Here is a tiny trained network, its code and every weight. The questions are about switching its units off for an input and a class, where a switched-off unit gives its printed mean instead of its output.

import numpy as np


def w(rows, s, z=0):
    codes = np.array(rows[::2]) - 128.0
    scale = np.full(codes.shape[1], s)
    scale[-1] = z or s
    return codes * scale


def norm(h):
    return h / np.sqrt((h * h).mean(-1, keepdims=True) + 1e-5)


def f(y):
    return y / 2 * (1 + np.tanh(0.7978845608 * (y + 0.044715 * y**3)))


def log_softmax(a):
    a = a - a.max(-1, keepdims=True)
    return a - np.log(np.exp(a).sum(-1, keepdims=True))


def net(x, mask):
    res = np.array(x, float).reshape(1, 8) / 4 @ E
    u = 0
    for l in range(3):
        y = f(norm(res) @ A[l][:, :-1].T + A[l][:, -1])
        res = res + np.where(mask[u : u + 11], y, B[l][:, -1]) @ B[l][:, :-1]
        u += 11
    return log_softmax(norm(res)[-1] @ U[:, :-1].T + U[:, -1])


A, B = {}, {}
E = w([
[126,146,133,129,124,137,126,140,113],'x0',
[106,110,135,130,120,102,137,116,118],'x1',
[119,133,178,162,145,171,55,70,82],'x2',
[105,155,138,115,133,110,151,98,89],'x3',
[141,107,123,134,146,130,160,88,162],'x4',
[117,137,128,118,121,125,113,141,108],'x5',
[176,146,128,113,14,99,93,90,121],'x6',
[136,130,8,190,149,140,139,119,92],'x7',
],0.012)
A[0] = w([
[90,153,184,135,166,126,137,149,169,54],'L0N1',
[94,132,206,67,160,144,121,147,164,109],'L0N2',
[112,150,165,76,132,143,143,102,169,225],'L0N3',
[156,147,185,128,153,145,90,102,139,81],'L0N4',
[137,105,179,190,160,164,37,52,89,205],'L0N5',
[143,181,113,147,116,107,102,113,126,86],'L0N6',
[171,169,103,122,8,111,95,70,148,252],'L0N7',
[108,154,41,198,113,120,99,108,124,161],'L0N8',
[144,119,138,98,117,146,116,103,107,7],'L0N9',
[161,156,96,168,86,97,128,118,131,54],'L0N10',
[90,77,115,101,133,146,103,131,117,87],'L0N11',
],0.012,0.0023)
B[0] = w([
[154,64,85,103,107,162,123,120,92,169],'L0N1',
[174,69,140,123,129,147,158,97,106,207],'L0N2',
[151,153,184,129,113,155,81,208,115,177],'L0N3',
[66,70,146,182,79,71,159,136,115,170],'L0N4',
[61,128,114,101,105,157,60,93,174,244],'L0N5',
[159,4,113,158,160,85,110,118,188,144],'L0N6',
[193,147,154,146,62,123,152,81,123,246],'L0N7',
[147,113,98,135,164,153,160,107,98,207],'L0N8',
[178,62,101,171,107,99,99,97,224,131],'L0N9',
[96,117,101,56,147,146,81,149,94,163],'L0N10',
[170,176,144,156,140,133,126,129,93,132],'L0N11',
],0.013,0.011)
A[1] = w([
[246,145,147,163,158,85,196,169,76,221],'L1N1',
[143,93,112,112,112,140,151,97,186,78],'L1N2',
[164,97,79,120,162,133,132,128,126,134],'L1N3',
[120,116,137,123,149,140,165,97,98,89],'L1N4',
[63,103,205,105,172,123,108,216,166,153],'L1N5',
[171,102,163,214,161,134,58,65,62,147],'L1N6',
[92,151,176,98,176,139,131,151,179,123],'L1N7',
[133,145,165,146,192,111,133,172,135,137],'L1N8',
[55,174,66,175,237,118,115,147,160,140],'L1N9',
[114,169,114,151,145,122,197,155,153,147],'L1N10',
[140,183,197,119,94,66,116,141,205,5],'L1N11',
],0.014,0.0017)
B[1] = w([
[96,63,75,63,90,46,140,190,145,250],'L1N1',
[83,163,107,99,140,139,96,192,15,185],'L1N2',
[84,94,206,68,76,89,129,75,86,198],'L1N3',
[162,112,94,118,85,149,36,164,138,158],'L1N4',
[171,124,7,123,138,123,159,42,112,187],'L1N5',
[118,112,150,128,237,166,139,123,178,254],'L1N6',
[121,162,128,90,149,129,169,89,73,135],'L1N7',
[118,100,107,137,85,109,134,82,109,134],'L1N8',
[53,213,143,203,157,97,96,212,196,225],'L1N9',
[155,25,149,154,121,163,95,123,110,152],'L1N10',
[110,154,214,86,158,157,90,192,166,179],'L1N11',
],0.014,0.0088)
A[2] = w([
[148,174,234,200,104,179,126,113,110,5],'L2N1',
[121,92,154,139,160,163,163,145,120,92],'L2N2',
[194,177,136,148,81,101,179,163,129,41],'L2N3',
[160,105,87,206,129,182,131,49,86,78],'L2N4',
[204,145,155,122,199,151,103,79,90,199],'L2N5',
[142,46,150,122,115,101,130,143,79,77],'L2N6',
[131,123,154,248,172,152,81,88,132,122],'L2N7',
[95,116,87,115,126,170,121,63,97,110],'L2N8',
[107,151,105,180,88,74,138,202,93,32],'L2N9',
[166,124,47,89,138,115,187,107,67,10],'L2N10',
[155,198,154,69,136,129,190,179,183,23],'L2N11',
],0.015,0.0014)
B[2] = w([
[15,79,50,109,102,168,86,55,181,167],'L2N1',
[165,196,80,169,89,96,82,45,112,154],'L2N2',
[91,130,165,121,243,129,171,212,97,156],'L2N3',
[181,91,167,135,242,140,148,114,35,203],'L2N4',
[129,73,145,195,145,192,67,110,113,179],'L2N5',
[118,226,113,147,129,111,164,136,133,255],'L2N6',
[165,232,122,79,96,107,204,161,105,243],'L2N7',
[251,92,145,192,138,131,141,159,77,227],'L2N8',
[197,10,127,178,145,125,112,58,146,185],'L2N9',
[97,164,70,46,52,180,219,106,156,237],'L2N10',
[197,176,210,205,120,60,65,128,88,164],'L2N11',
],0.014,0.0089)
U = w([
[156,115,79,41,44,120,235,139,117,231],'0',
[203,129,152,142,168,223,142,72,70,244],'1',
[75,43,80,181,127,88,141,157,186,33],'2',
[73,229,125,172,194,162,137,158,168,98],'3',
[181,170,248,74,66,85,130,198,132,6],'4',
[85,120,201,102,54,193,66,72,189,95],'5',
],0.013,0.002)

Each question gives the input, the list of numbers given to net, and the class t.
The units are the neurons (one row each of A and B). Each row of codes is followed by its name. A weight is (code - 128) times the scale printed after its matrix; where a second scale follows, it is the last column's (A, B and U).
mask holds one flag per neuron, layer by layer. A switched-off neuron (its flag False) gives its mean, the last column of its row in B, instead of its output. The means were averaged over made-up inputs and are rounded, as every weight is.
A unit's drop is (log p(t) with every unit on - log p(t) with that unit switched off) / (log p(t) with every unit on - log p(t) with every unit switched off).
The circuit of an input: a set's keep is (log p(t) with only the set's units on - log p(t) with every unit switched off) / (log p(t) with every unit on - log p(t) with every unit switched off). Starting from the 12 units with the biggest drops (on a tie, the unit counted first), units are removed one at a time, each time the one whose removal leaves the highest keep (on an exact tie, the one counted first), for as long as the keep stays at least 0.8.
units of the circuit, in order: the units of the circuit, biggest drop first
unit that matters most: the unit with the biggest drop
k most important neurons: the k neurons with the biggest drops, biggest first
k most important neurons of layer l: the k neurons of layer l with the biggest drops, biggest first
drop when u is switched off: that unit's drop, to one decimal
input [-1,0,7,-6,-6,-6,-4,3], class 3: most important neuron of layer 1	L1N9
input [-3,1,2,0,-3,6,8,-8], class 5: units of the circuit, in order	L2N1, L1N1
input [-2,-3,-2,-5,7,2,-7,3], class 2: 2 most important neurons	L0N5, L1N9
input [7,5,-7,4,-7,0,2,0], class 4: 3 most important neurons	L0N8, L0N2, L0N1
input [-7,7,5,-8,0,0,0,8], class 3: 3 most important neurons of layer 0	L0N7, L0N2, L0N1
input [-2,2,0,1,6,6,-7,-8], class 0: 4 most important neurons	L0N5, L0N2, L1N1, L2N10
input [-7,3,-4,-4,-6,-1,-5,6], class 2: 2 most important neurons	L0N5, L1N9
input [-1,-4,-2,-6,8,4,-7,7], class 2: 3 most important neurons	L0N5, L1N9, L2N9
input [-3,-6,1,1,-7,6,2,0], class 5: 4 most important neurons of layer 0	L0N1, L0N2, L0N8, L0N7
input [-5,-1,-1,2,-7,5,-8,7], class 2: 2 most important neurons	L0N5, L2N9
input [-4,7,-2,-5,-3,-7,7,-1], class 4: 2 most important neurons	L0N5, L1N11
input [6,-2,0,6,7,-8,-8,-2], class 0: 2 most important neurons	L0N5, L1N1
input [-8,-1,6,-5,6,0,-1,6], class 3: 2 most important neurons	L1N9, L0N7
input [-2,-4,-7,3,8,6,-5,1], class 2: 2 most important neurons of layer 0	L0N7, L0N2
input [-4,3,7,-1,8,-5,6,0], class 5: units of the circuit, in order	L0N5
input [6,-7,-3,-5,2,4,1,-3], class 4: 2 most important neurons	L0N5, L0N8
input [4,0,-5,-1,8,6,-6,7], class 2: 2 most important neurons	L1N9, L0N5
input [-3,6,-3,-5,0,3,8,-1], class 4: 2 most important neurons	L0N5, L1N11
input [0,0,-3,-2,-5,-2,-3,2], class 2: 2 most important neurons	L0N5, L0N7
input [8,1,-7,-3,6,-3,-1,2], class 2: unit that matters most	L0N7
input [4,-7,1,-2,-6,0,-7,-6], class 1: 2 most important neurons	L0N7, L0N1
input [-6,7,-8,-7,2,-4,-3,7], class 2: 2 most important neurons	L1N9, L0N7
input [-6,-8,7,-7,-7,-5,-3,2], class 3: drop when L1N9 is switched off	0.2
input [-7,-2,3,5,-8,-4,-6,2], class 3: drop when L1N9 is switched off	0.6
input [1,-3,4,-4,3,-2,1,-7], class 5: 3 most important neurons of layer 0	L0N8, L0N10, L0N3
input [0,0,-6,-6,3,5,1,-2], class 4: drop when L1N11 is switched off	0.4
input [6,-8,-3,8,-3,4,-6,8], class 2: drop when L0N5 is switched off	0.7
input [-5,1,-8,-2,1,-3,7,-1], class 4: unit that matters most	L1N11
